Below is a small trained network, with its code and all its weights. Each question gives an input and a class and asks what happens when units are switched off, that is, made to give their printed mean instead of their output.

import numpy as np


def w(rows, s, z=0):
    codes = np.array(rows[::2]) - 128.0
    scale = np.full(codes.shape[1], s)
    scale[-1] = z or s
    return codes * scale


def norm(h):
    return h / np.sqrt((h * h).mean(-1, keepdims=True) + 1e-5)


def f(y):
    return np.maximum(y, 0)


def log_softmax(a):
    a = a - a.max(-1, keepdims=True)
    return a - np.log(np.exp(a).sum(-1, keepdims=True))


def net(x, mask):
    res = np.array(x, float).reshape(1, 3) / 4 @ E
    u = 0
    for l in range(4):
        y = f(norm(res) @ A[l][:, :-1].T + A[l][:, -1])
        res = res + np.where(mask[u : u + 6], y, B[l][:, -1]) @ B[l][:, :-1]
        u += 6
    return log_softmax(norm(res)[-1] @ U[:, :-1].T + U[:, -1])


A, B = {}, {}
E = w([
[101,162,237,13,215],'x0',
[189,194,49,195,254],'x1',
[187,233,195,157,86],'x2',
],0.0084)
A[0] = w([
[129,149,165,112,171,73],'0.n0',
[112,99,88,114,177,1],'0.n1',
[124,163,152,100,233,73],'0.n2',
[148,146,98,129,251,37],'0.n3',
[166,187,177,134,134,132],'0.n4',
[171,206,106,166,167,139],'0.n5',
],0.024,0.0066)
B[0] = w([
[178,129,189,94,159,188],'0.n0',
[89,129,37,127,206,162],'0.n1',
[251,120,235,47,202,241],'0.n2',
[25,39,102,131,11,240],'0.n3',
[58,241,119,110,172,209],'0.n4',
[113,154,83,199,10,250],'0.n5',
],0.023,0.013)
A[1] = w([
[85,121,172,79,92,104],'1.n0',
[254,108,31,246,159,117],'1.n1',
[218,253,119,208,141,3],'1.n2',
[96,184,134,94,228,33],'1.n3',
[209,171,125,139,189,54],'1.n4',
[107,29,85,136,252,49],'1.n5',
],0.014,0.0032)
B[1] = w([
[99,120,162,146,97,254],'1.n0',
[251,126,120,142,93,191],'1.n1',
[109,204,35,91,165,202],'1.n2',
[120,66,142,129,73,204],'1.n3',
[94,102,155,95,106,166],'1.n4',
[107,180,105,125,222,192],'1.n5',
],0.021,0.0064)
A[2] = w([
[28,111,162,103,58,199],'2.n0',
[90,34,57,113,230,66],'2.n1',
[174,114,127,181,164,3],'2.n2',
[179,114,5,184,96,225],'2.n3',
[191,157,94,181,97,206],'2.n4',
[119,86,69,132,189,54],'2.n5',
],0.02,0.0028)
B[2] = w([
[183,63,63,249,119,250],'2.n0',
[43,223,93,127,215,168],'2.n1',
[136,130,171,136,70,133],'2.n2',
[169,73,239,26,196,216],'2.n3',
[176,131,129,74,207,181],'2.n4',
[71,151,74,31,71,147],'2.n5',
],0.02,0.017)
A[3] = w([
[184,147,44,157,128,55],'3.n0',
[115,249,78,150,160,86],'3.n1',
[17,233,92,138,144,183],'3.n2',
[156,129,116,204,98,7],'3.n3',
[38,205,74,120,158,5],'3.n4',
[108,74,44,75,126,107],'3.n5',
],0.02,0.0011)
B[3] = w([
[72,134,232,159,103,218],'3.n0',
[54,113,90,86,208,234],'3.n1',
[165,168,5,164,201,254],'3.n2',
[89,57,86,82,77,254],'3.n3',
[85,228,137,136,110,233],'3.n4',
[125,212,133,188,100,198],'3.n5',
],0.022,0.0081)
U = w([
[76,91,55,225,19,191],'0',
[190,152,204,66,167,6],'1',
[39,238,11,145,150,193],'2',
],0.013,0.0011)

Each question gives the input, the list of numbers given to net, and the class t.
The units are the neurons (one row each of A and B). Each row of codes is followed by its name. A weight is (code - 128) times the scale printed after its matrix; where a second scale follows, it is the last column's (A, B and U).
mask holds one flag per neuron, layer by layer. A switched-off neuron (its flag False) gives its mean, the last column of its row in B, instead of its output. The means were averaged over made-up inputs and are rounded, as every weight is.
A unit's drop is (log p(t) with every unit on - log p(t) with that unit switched off) / (log p(t) with every unit on - log p(t) with every unit switched off).
The circuit of an input: a set's keep is (log p(t) with only the set's units on - log p(t) with every unit switched off) / (log p(t) with every unit on - log p(t) with every unit switched off). Starting from the 12 units with the biggest drops (on a tie, the unit counted first), units are removed one at a time, each time the one whose removal leaves the highest keep (on an exact tie, the one counted first), for as long as the keep stays at least 0.8.
circuit, biggest first: the units of the circuit, biggest drop first
top k neurons: the k neurons with the biggest drops, biggest first
top k neurons in layer l: the k neurons of layer l with the biggest drops, biggest first
drop of u: that unit's drop, to one decimal
input [6,8,-8], class 0: top 2 neurons in layer 3 : [3.n2; 3.n1]
input [6,-5,8], class 2: top 2 neurons : [0.n4; 0.n3]
input [-4,6,6], class 0: top 4 neurons : [0.n5; 2.n1; 0.n2; 2.n3]
input [-7,5,-6], class 1: circuit, biggest first : [2.n3]
input [-6,-1,-1], class 1: top 2 neurons : [0.n3; 0.n4]
input [-5,-5,-6], class 2: top 2 neurons : [0.n5; 0.n3]
input [-8,-4,-8], class 1: circuit, biggest first : [0.n3; 2.n3]
input [7,3,-7], class 1: top 2 neurons : [0.n2; 0.n0]
input [-5,-2,-3], class 1: top 2 neurons in layer 0 : [0.n3; 0.n4]
input [6,-5,-3], class 1: top 2 neurons : [0.n3; 0.n5]
input [3,-5,-3], class 0: top 2 neurons : [0.n2; 0.n1]
input [-1,7,-7], class 0: top 2 neurons in layer 0 : [0.n3; 0.n5]
input [8,0,-7], class 1: drop of 0.n2 : 3.2
input [4,-6,0], class 0: drop of 0.n2 : 2.4
input [-5,-4,-5], class 1: drop of 0.n0 : 1.0
input [7,0,4], class 1: circuit, biggest first : [0.n2]
